Each row has a class, written after it.
43,3,8,-13,-9,-12,-1,28,25,-6,13,-34,-26,-22,10,5,-3,1,59,-4,-20,-34,-9,13,34,-38,27,-29,4,-33,23,-33,-9,35,-7,-27,13,13,17,36,-16,46,-6,8,9 => misel
3,31,31,1,3,8,-31,-1,0,-15,8,4,-18,25,0,-16,-3,11,-9,-4,-9,13,-4,-41,-27,29,-9,-9,-6,19,-2,36,0,-12,11,24,-23,7,-61,1,6,8,-9,48,14 => Fif
-2,6,-59,16,12,8,20,-19,-26,-11,-33,4,34,-10,34,-47,-12,-5,28,-11,-32,-4,18,1,50,-3,-46,3,20,23,1,-97,-13,14,18,-21,25,65,3,-3,-34,-9,68,-16,15 => buv
59,12,-87,-29,-13,5,38,-6,5,-58,-97,20,-14,-49,-44,-8,-48,-53,-28,-33,-15,-18,10,-7,34,5,-48,-49,-1,-4,3,14,-21,-29,5,66,-14,-16,44,-8,6,58,36,13,-28 => Malo
-2,5,50,29,21,7,-8,39,29,-28,43,7,-16,21,-1,-16,3,24,54,17,-33,-6,-28,13,-3,-13,3,-11,20,11,29,-22,12,43,4,-24,9,11,-33,12,-27,9,0,22,3 => vonor
-2,-1,16,3,57,-39,-15,-20,-13,-42,-22,12,-22,-15,1,-1,-10,10,-1,-21,-33,43,11,13,59,36,0,2,-5,9,-7,-16,16,12,3,39,-13,-38,-33,-30,-14,19,23,-21,3 => vokif
-3,27,24,-32,7,-7,-6,52,22,-22,5,3,-18,-7,-3,-12,-20,-4,48,-5,-33,-16,-26,2,41,-34,-10,-8,17,1,26,-35,-11,12,6,-6,15,0,11,28,-34,14,-10,-21,3 => valo
-25,30,21,-23,10,27,-30,-5,12,-16,3,23,-2,27,-15,-23,-4,13,-31,-15,-15,-4,-12,-31,-24,32,-23,4,10,9,-3,-9,-1,-29,13,31,-14,-16,-66,4,18,0,-4,37,0 => valo
0,13,26,7,-1,24,-35,-9,-2,-28,12,1,-10,23,-4,-16,-1,3,-6,0,14,12,-13,-33,-43,33,-14,6,21,16,-12,23,-10,-7,14,24,-45,1,-66,9,12,0,-1,52,11 => Fif
-3,9,3,0,43,-37,-18,-29,-25,-35,-9,42,-29,-3,7,-16,-9,40,-15,-39,-50,38,13,-1,59,36,-4,-1,8,15,8,-12,18,19,0,43,-32,-36,-48,-44,-22,28,31,-7,17 => buv
2,4,-5,-7,57,-62,-25,-33,-37,-31,-14,27,-23,1,15,4,3,22,-10,-26,-35,26,36,6,65,42,-11,1,20,4,-1,-20,22,3,13,52,-41,-39,3,-34,-39,6,20,-17,3 => Zuf
-13,5,-31,-3,-2,19,36,-18,-26,23,-24,-26,51,-13,20,-13,21,-10,29,-7,-8,-16,-2,2,-10,2,-35,13,15,5,-32,-44,6,-14,22,-40,31,48,1,2,3,-23,7,-11,2 => fud
42,-11,-6,43,7,-51,-27,24,-26,8,-19,-18,-32,-40,-18,-22,-3,-10,55,-7,-33,59,6,13,13,-14,10,-9,-7,-11,19,21,6,36,9,26,-23,-27,-23,-45,-21,43,-13,5,17 => vokif
-2,10,11,-19,25,-46,-17,-9,-30,-49,-32,15,-21,-18,-9,-3,-39,9,14,-49,-63,36,4,-7,57,17,-11,8,-3,17,-6,-59,-10,21,-5,18,-11,-40,-47,-9,-35,12,18,-16,2 => soze
-19,12,42,12,3,31,-33,19,-7,21,36,0,-17,40,-9,-25,36,9,-17,-1,2,14,-8,-18,-65,21,-11,0,4,7,-4,42,9,-13,10,6,-19,5,-66,-7,14,3,-24,51,-1 => Zuf
-19,2,-26,5,13,5,42,-18,-20,-6,-32,-4,41,-2,18,-21,18,-2,27,-12,-14,-17,6,15,14,4,-30,1,4,7,-22,-60,12,-7,19,-36,30,53,4,-2,-13,-24,22,-18,-3 => fud
1,26,27,-17,-13,-17,-4,34,21,-37,20,-12,-24,-8,3,1,1,5,67,0,-28,-30,-21,10,38,-35,6,-5,0,-23,18,-37,-25,9,4,-10,-8,-7,4,12,-27,21,7,-2,-3 => Malo
-26,28,-21,-34,35,-5,27,13,-33,-14,-22,3,28,31,37,-27,3,-5,35,-17,-34,-18,5,15,40,-4,-17,7,8,28,-7,-102,-8,5,8,-42,85,46,25,18,-32,-37,32,-44,-5 => Zuf
11,23,14,4,6,21,-29,-14,5,-12,4,10,-10,17,1,-23,8,12,-15,-9,-2,8,4,-31,-41,37,-8,-16,-1,7,-1,32,-1,-15,15,23,-21,-3,-56,9,16,16,-4,52,25 => Fif
-38,10,-9,18,58,5,29,-26,-28,-7,-27,1,53,14,28,-32,16,20,33,8,-32,-14,22,26,9,-10,-21,1,8,19,6,-77,15,3,16,-41,59,36,-11,-10,-15,-37,23,-25,3 => vonor
-13,9,19,4,0,36,-26,0,-8,-11,15,6,-1,23,4,-20,17,1,-20,4,-9,7,-5,-22,-34,20,-19,-5,13,2,-1,9,-7,-16,1,19,-19,14,-80,2,7,0,2,31,4 => Zuf
-20,7,-21,-4,12,5,25,-26,-13,18,-27,-10,58,-7,21,-33,16,-1,28,-1,-11,-21,9,15,2,4,-13,3,0,0,-14,-63,9,-4,18,-32,35,49,9,2,-11,-19,20,-28,-9 => vokif
-3,9,13,-7,13,-5,3,26,25,-19,11,-3,-13,3,-7,6,12,5,37,3,-20,-13,-4,2,12,-18,16,-23,9,-11,10,1,-11,4,-4,-15,26,11,-2,25,-39,11,-5,-8,-4 => pozet
-5,3,-25,3,5,3,30,-24,-52,16,-29,-4,45,-12,10,-46,2,-27,36,2,-12,-16,9,21,2,-7,-21,26,-1,40,10,-63,-2,-5,6,-40,39,72,-14,-9,13,-16,22,-16,1 => liduk
-9,27,37,-11,1,23,-8,-11,14,2,-3,28,2,19,-13,-49,16,8,-22,-9,-3,4,-21,-20,-31,24,-7,-3,9,-4,-2,6,-1,-2,13,28,-12,-8,-68,-13,21,-2,-17,28,-1 => vokif
4,6,5,37,23,-51,-4,-20,-36,-8,-19,25,-21,-26,5,9,-12,14,-17,-42,-77,50,25,-23,19,13,-17,0,-8,0,6,-8,1,29,7,31,-4,-13,-50,-49,-6,35,14,6,45 => fud
-15,2,19,22,60,-34,-6,-24,-21,-39,-25,19,-16,-8,1,-5,-13,23,6,-14,-32,30,11,5,45,19,-10,9,4,14,14,-14,16,9,10,27,-9,-37,-36,-33,-10,6,12,-12,1 => vonor
-24,-9,17,13,42,-28,-16,-42,-36,7,8,24,-6,2,3,-13,12,30,2,-59,-48,25,-5,11,14,36,10,33,2,14,18,-52,31,38,-10,11,8,-7,-65,-45,44,0,23,2,7 => misel
-12,-15,-1,22,57,-42,6,-30,-18,-31,-39,36,-34,5,12,1,-18,3,-30,-19,-28,28,15,16,67,34,2,5,-26,5,-14,-24,22,2,-13,13,1,-28,-38,-29,7,16,28,-15,4 => misel
18,21,30,-10,-2,-11,0,23,15,-37,-5,11,-23,4,17,-24,-1,0,48,0,-11,-22,-3,5,44,-27,0,-29,-2,0,28,-11,-14,8,2,-5,-12,26,-4,22,-14,19,-2,-6,12 => Fif
12,24,30,-33,-3,-10,-4,23,19,-33,-2,-3,-10,-13,3,-26,-16,8,52,-27,-30,-11,-21,7,27,-27,3,-6,14,1,13,-75,-12,28,-1,-18,6,13,-3,27,-44,2,-8,-16,5 => soze
1,37,29,-33,6,-5,1,49,-7,-31,-16,-13,-17,-5,14,-14,-17,-13,41,-16,-27,-20,1,8,55,-47,-5,-22,-5,0,29,-57,-2,3,-6,-2,20,41,-5,11,-39,13,3,-32,-9 => Zuf
-22,5,-24,5,17,7,27,-11,-22,10,-36,2,55,-7,14,-43,2,-14,31,-6,-13,-5,0,22,17,-2,-22,13,-7,9,-4,-75,3,1,9,-32,42,52,0,5,-1,-17,24,-36,-2 => vokif
-1,-7,21,10,63,-36,-11,-25,-17,-36,-15,18,-10,-12,-2,2,-20,12,-7,-19,-31,33,11,11,41,49,-7,25,-10,16,-3,-7,34,-1,4,43,-7,-26,-37,-28,-6,13,32,-20,9 => veg
-25,1,-22,-17,15,16,31,-14,-32,18,-24,1,53,15,22,-35,26,-4,24,-6,-1,-33,7,33,6,-2,-23,7,-8,3,-6,-72,14,-21,7,-39,38,48,8,2,4,-29,17,-32,-9 => Zuf
-28,3,-58,1,10,2,39,-42,-49,7,-38,5,45,10,9,-41,-3,5,18,-20,-17,-19,7,16,48,22,-12,38,17,15,-11,-114,9,24,10,-40,32,41,-8,5,20,-30,56,-32,-1 => misel
-5,-7,-38,4,24,11,32,-15,-34,14,-16,-6,42,3,11,-17,8,3,23,-4,-16,-14,11,23,5,-1,-26,4,1,23,10,-49,-5,-1,6,-42,66,57,11,11,-19,-26,24,-28,2 => pozet
-17,1,-57,0,47,15,38,-5,-30,-10,-30,-1,47,0,27,-17,3,-20,14,3,-15,-21,19,22,32,1,-42,12,14,38,-9,-91,-11,-14,11,-36,83,72,35,26,-4,-45,45,-40,8 => pozet
5,2,22,5,56,-42,-10,-15,-9,-38,-16,25,-22,-12,6,7,-22,11,-1,-23,-52,36,16,6,63,30,-11,14,-10,15,13,-5,13,9,0,55,10,-29,-30,-38,-6,14,40,-26,20 => veg
-19,-9,-33,21,14,29,-19,29,-34,8,-36,-9,51,40,28,-27,19,-24,55,15,11,8,45,39,-55,-56,11,3,19,6,-30,-66,41,-5,-10,-39,17,101,-19,-40,4,-12,-1,19,-8 => Fif
-13,11,0,16,8,-23,-4,27,23,-14,3,0,-26,11,8,-13,6,-1,60,14,-17,-10,-3,6,62,-23,19,-4,16,-27,2,-28,4,24,-3,-19,-13,8,1,18,-37,13,8,-5,-8 => misel
-10,4,24,35,31,3,-22,-3,8,-14,10,25,-23,14,8,-6,21,0,-17,14,-37,31,0,-20,-27,17,-6,2,23,13,-9,21,5,-3,7,4,-16,9,-67,-17,20,3,-14,39,30 => liduk
20,-72,39,59,-45,71,23,46,102,42,41,-11,-18,-48,-39,-11,34,-29,73,6,2,32,-56,-41,-63,9,-60,37,63,-8,48,71,34,-1,8,35,-29,44,-47,-41,15,-23,24,61,4 => fud
-20,8,-2,13,32,4,30,-18,-25,6,-22,-4,45,0,14,-40,7,9,34,13,-9,-32,5,14,12,-7,-29,13,12,18,8,-61,16,-6,24,-35,25,43,-1,-2,3,-25,7,-15,-9 => vonor
5,25,46,-1,8,-12,-25,50,11,-37,28,-13,-33,14,21,5,-6,11,72,2,-24,-2,-13,-9,17,-37,16,-22,2,0,23,-11,-9,34,3,-21,11,19,-9,31,-42,17,-10,11,10 => Fif
-20,9,33,18,66,-34,-11,-28,-10,-45,-17,26,-22,0,2,-4,-10,30,1,-18,-36,27,7,6,40,25,-8,7,11,14,9,-15,19,11,10,34,-13,-44,-39,-38,-15,4,12,-6,1 => vonor
13,4,77,-14,71,-21,32,-66,14,-42,-13,23,19,19,21,-6,-43,19,-61,-1,1,-39,2,-46,12,16,-38,-6,-13,-5,37,-110,-7,-11,3,-3,28,35,-46,59,-60,-13,-14,24,23 => pozet
-52,31,4,-4,37,-53,-34,-30,-18,-27,11,50,2,17,-14,-18,11,-2,4,-25,-52,25,-16,-5,54,44,-13,23,-14,14,-22,-33,14,17,11,34,-25,-43,-39,-23,-5,10,28,13,-24 => Malo
16,20,24,-21,-2,-11,10,20,10,-9,-13,13,-1,-5,8,-33,-15,18,37,-22,-35,-9,-11,14,19,-29,-6,-2,23,4,15,-84,23,29,-1,-24,-7,39,-1,3,-38,-4,-21,-20,11 => soze
9,2,-18,36,57,-28,-17,-2,-58,-47,-23,13,-33,-7,14,12,-58,7,-11,-20,-22,39,5,20,47,41,-50,64,10,28,-13,-59,14,-21,3,21,-48,2,-10,-34,-5,31,27,-9,22 => Malo
14,7,10,9,-11,6,-19,13,1,-16,20,10,-29,8,2,-20,9,38,-16,-11,-26,14,1,-29,-26,23,-5,-18,6,7,6,14,-10,-2,14,18,-26,-18,-52,3,7,17,6,46,33 => buv
1,-7,-31,-9,20,-6,34,-7,15,-12,-44,-23,31,-20,10,-28,-16,-8,72,-11,0,-31,-4,0,53,-10,-19,15,6,-20,19,-96,-4,-2,16,-24,34,48,32,38,-46,-19,40,-14,-5 => misel
-4,9,18,15,21,24,-10,5,23,-32,-1,22,-4,19,0,-22,3,16,-22,6,-25,29,-18,-31,-25,25,-19,-9,24,26,11,14,1,-2,11,19,5,1,-59,17,26,-9,-12,30,17 => vonor
-6,32,39,-9,13,-13,19,-14,-5,-15,-11,21,1,-8,-18,-33,9,16,-6,-46,-45,-10,-14,-21,-25,18,-9,-14,-14,-12,1,-31,-6,9,18,6,10,-20,-61,6,6,28,-6,27,28 => fud
-20,-3,-48,-18,27,-4,47,-10,-23,-10,-64,3,63,-25,16,-19,-7,-24,58,-22,-41,-18,6,25,32,7,-44,20,2,27,0,-90,-14,-41,12,-42,55,61,25,11,-8,-43,46,-47,9 => liduk
-24,13,-25,-23,27,-1,22,-6,-37,0,-16,3,34,12,15,-24,16,7,41,-22,-11,-26,-5,35,34,14,-19,1,-15,9,0,-65,11,-6,18,-32,44,22,26,9,-28,-35,30,-41,-19 => Zuf
-9,25,25,-17,13,12,-31,9,21,-7,19,21,-13,34,-8,-15,-3,11,-28,-2,-18,-1,-6,-26,-29,22,-21,-4,10,15,-1,5,-6,-15,13,28,-3,-13,-32,0,0,2,-10,47,8 => valo
-12,30,-1,-15,-12,12,-38,11,19,-9,9,22,-18,26,-9,-11,-7,5,-24,-12,-20,11,-16,-32,-2,29,-21,-16,-12,11,-6,14,-12,-15,21,20,-4,-26,-34,18,3,3,-4,35,-3 => valo
-18,13,-27,-20,14,4,27,-9,-30,9,-10,-8,31,6,12,-26,13,25,29,-23,-17,-27,5,12,19,7,-8,1,-8,10,-9,-52,-2,-1,17,-43,42,18,15,2,-13,-13,30,-15,-2 => buv
-4,7,9,-6,75,-55,6,-50,-1,-57,-31,38,-21,-20,10,24,-8,18,-34,-32,-39,-1,35,-14,65,48,-12,-9,-26,-19,-27,-18,14,-10,25,60,1,-47,-6,-39,-31,24,41,9,11 => fud
-8,6,12,8,83,-62,-17,-36,-28,-35,0,39,-29,5,9,19,-4,45,-23,-34,-55,19,32,7,59,50,-1,-1,-18,12,4,-17,15,4,9,27,10,-33,-19,-27,-35,19,25,-12,14 => pozet
2,9,-40,19,30,-18,-11,-60,-12,-29,-68,10,-3,-40,-15,-42,5,-28,-10,-39,-6,43,23,31,57,30,4,-7,-16,-12,-19,-36,-1,8,4,51,-21,-46,-36,-43,29,36,40,-28,8 => vokif
-15,-6,-31,10,11,-4,17,-17,-25,14,0,11,41,11,17,-17,21,-10,37,6,-17,-43,7,29,6,10,-32,9,-1,-5,-18,-55,-8,-22,12,-57,12,26,21,6,-17,-7,26,2,-18 => Malo
0,1,21,2,63,-36,-18,-28,-12,-36,-16,16,-12,-10,-6,5,-18,18,-4,-26,-28,33,7,3,48,50,-11,23,-8,12,-1,3,33,-2,8,55,-12,-30,-31,-32,-11,11,27,-14,0 => veg
-16,1,23,14,80,-41,-27,-12,-34,-53,-5,14,-28,-16,-10,3,-8,18,21,-35,-53,34,-6,4,72,49,-34,9,3,12,20,-5,20,6,9,49,-36,-29,-44,-33,-46,10,37,-14,-7 => Zuf
3,-9,6,10,49,-38,-15,-25,-30,-29,-24,19,-11,-17,-1,-3,-23,18,-19,-40,-44,43,16,17,51,28,-11,5,-36,25,-5,-43,20,19,-3,5,0,-8,-30,-29,-13,7,17,-19,17 => soze
1,-4,30,6,67,-53,-26,-28,-13,-32,-1,26,-11,-11,-9,0,-14,11,3,-27,-34,22,8,7,54,60,-11,27,-2,10,-5,-7,26,3,10,49,-27,-37,-25,-29,-12,13,31,-9,3 => veg
-1,9,30,-8,-13,7,-26,12,13,-14,29,16,-22,24,6,-7,15,21,-22,-5,-27,16,-13,-27,-45,28,-11,10,10,13,-8,27,-17,-15,15,13,-16,-1,-48,-3,14,13,-8,48,13 => Malo
28,-36,-4,17,4,51,2,3,39,-36,-16,-16,-49,-24,8,4,14,25,-37,16,7,30,7,-40,-82,3,11,-37,3,-12,16,89,25,-16,9,50,16,-6,-65,15,20,42,2,60,14 => misel
-24,12,5,9,68,-30,-24,-10,-35,-23,-12,36,-25,8,0,1,-29,11,-8,-18,-40,32,10,13,56,12,-26,20,-6,16,5,-30,25,12,4,32,3,-37,-30,-48,-18,19,20,-8,0 => valo
-4,-5,-5,2,56,-31,-7,-25,-31,-36,-17,25,-16,-13,-7,-16,-7,31,-17,-40,-36,37,9,7,48,44,3,13,-7,19,-1,-20,23,12,1,27,-11,-27,-41,-39,6,25,35,-8,19 => buv
-9,-12,-12,1,55,-28,-27,-41,-24,-28,-21,22,-1,-11,-17,-1,-14,20,-8,-46,-28,54,4,7,63,61,-7,17,-29,16,-12,-43,43,15,3,14,-9,-36,-41,-16,-15,-4,24,-8,-7 => soze
-1,25,1,-29,-10,-19,-17,19,28,-59,20,-11,-20,-13,1,19,11,27,39,-23,-38,1,-21,5,14,0,28,-19,5,-7,13,2,-24,12,5,7,0,-14,16,22,-29,11,11,-16,6 => Malo
-17,45,38,-59,-9,14,7,22,52,-29,-11,-17,4,-14,-8,-17,-7,1,57,-12,3,-10,-46,-16,25,-13,18,6,27,-20,12,-39,12,1,1,24,1,-8,-14,28,-27,-15,-15,-29,-21 => vokif
1,-19,15,32,66,-31,11,-30,-39,-38,-11,12,-14,-27,7,0,-21,37,31,-6,-27,22,8,43,54,4,-3,22,-7,11,40,-47,42,30,-5,17,1,-41,-35,-37,2,23,24,-30,14 => vonor
-28,29,-18,-30,10,-7,36,-28,-19,6,-27,15,45,8,28,-30,4,0,21,-20,-28,-31,15,16,12,-5,-34,17,7,11,4,-89,-13,-20,11,-25,39,33,26,-2,-26,-26,30,-30,-2 => Malo
11,20,39,3,14,17,-29,6,-2,-17,18,-7,-19,21,3,-7,-4,16,-2,1,-7,16,-6,-33,-38,22,-18,-5,1,20,7,37,-2,-11,10,23,-18,3,-57,7,3,7,-11,52,25 => Fif
-4,28,2,-10,17,-23,8,25,-6,-18,-11,20,-7,-5,2,-21,0,-12,64,-8,-35,-13,-15,34,32,-22,4,8,16,9,4,-45,-1,8,-2,-18,3,13,10,-4,-7,9,-5,-22,6 => liduk
-3,37,40,-46,24,10,-7,29,12,-59,10,-41,-9,-1,11,10,2,30,20,4,-11,-13,-15,5,43,-12,33,-17,-16,9,7,-20,5,7,0,5,34,25,-16,18,3,-3,-7,-28,-6 => vokif
3,33,10,-25,-9,-7,-4,48,3,-11,6,-15,-11,-8,9,-10,-15,11,52,-12,-17,-2,-22,-2,30,-40,6,-2,19,0,15,-34,-4,17,-1,-7,-2,18,13,1,-36,-5,-12,-18,8 => buv
-2,30,3,-26,12,-13,4,27,14,-25,-17,-2,-37,-6,1,-15,-16,17,43,-34,-15,-15,-18,-5,56,4,20,8,15,-15,10,-32,1,10,13,-9,12,-2,11,24,-27,12,8,-20,-6 => misel
9,30,19,-16,8,-7,-4,37,5,-24,3,-20,-19,-16,5,3,-12,-11,68,-5,-32,-2,-22,11,24,-26,10,-1,6,13,17,-34,6,6,-5,-19,18,19,-13,13,-23,7,-10,-10,4 => liduk
-21,22,-40,-1,26,-21,27,2,-61,19,-36,23,33,20,16,-46,17,-22,33,-13,-32,-22,19,31,40,-14,-24,-10,11,9,-4,-66,-4,13,12,-42,41,37,31,-17,-35,-29,17,-44,-16 => Zuf
-17,8,-30,14,22,7,26,-20,-19,3,-28,-2,50,2,15,-34,6,1,35,4,-11,-27,14,13,16,-2,-26,1,9,18,8,-62,1,-4,21,-35,40,42,15,3,-6,-34,22,-18,-9 => vonor
-10,-2,62,6,78,-40,3,-7,-25,-68,-25,25,-26,-7,21,-3,-32,39,-6,-5,-33,22,11,0,32,2,-14,19,20,30,32,-25,23,-4,3,40,-12,-6,-44,-33,-20,2,-5,-20,10 => vonor
-1,-8,19,14,68,-37,-15,-31,-21,-37,-11,30,-8,-6,0,-1,-15,11,-6,-20,-37,31,10,11,53,50,-14,28,0,19,1,-10,32,5,1,49,-12,-19,-40,-39,3,11,35,-18,7 => veg
-37,8,-32,-20,-4,30,16,-15,-34,10,15,13,38,25,1,-19,39,33,21,-27,-35,-38,22,20,1,26,6,-6,-76,28,18,-16,-23,-28,-2,-33,113,34,-39,13,48,-6,63,-10,-11 => pozet
0,-4,-3,9,61,-29,-5,-28,-22,-33,-22,19,-19,3,2,3,-5,17,-10,-21,-31,35,23,17,51,22,-11,3,-6,19,9,-24,12,0,-8,30,11,-8,-35,-29,-13,11,22,-18,10 => pozet
-4,5,37,-5,3,-28,-5,56,-37,-34,21,-6,-15,9,6,-36,5,-12,86,26,-6,8,-55,65,40,-44,-6,30,18,44,-2,-46,4,42,-17,2,-25,16,-10,-16,26,-5,-22,-33,-22 => vokif
-14,32,33,-38,15,1,-11,54,20,-29,11,-7,-20,8,-7,-3,-16,11,38,-5,-19,-18,-23,3,31,-27,-1,-4,14,3,15,-29,-2,3,10,-10,12,2,11,23,-33,5,-15,-13,-5 => valo
10,12,28,3,3,18,-23,5,12,-3,22,5,-3,13,-4,-12,0,2,-14,2,-14,13,-13,-22,-34,33,-15,6,4,15,-4,27,8,-7,8,31,-3,-5,-55,8,19,2,1,30,12 => veg
10,-28,87,-43,40,-30,7,33,70,-37,39,35,-45,15,48,16,50,44,25,-4,-51,28,-3,-3,-12,-16,1,-23,57,-4,1,70,-11,17,10,15,13,-6,19,17,-65,54,-30,15,22 => fud
7,8,12,-16,70,-50,-20,-23,-30,-48,7,36,-35,-5,-5,-4,-25,34,-14,-36,-38,28,10,2,78,46,6,7,-2,24,12,-16,23,34,-1,50,-11,-46,-20,-40,-43,30,39,-3,3 => buv
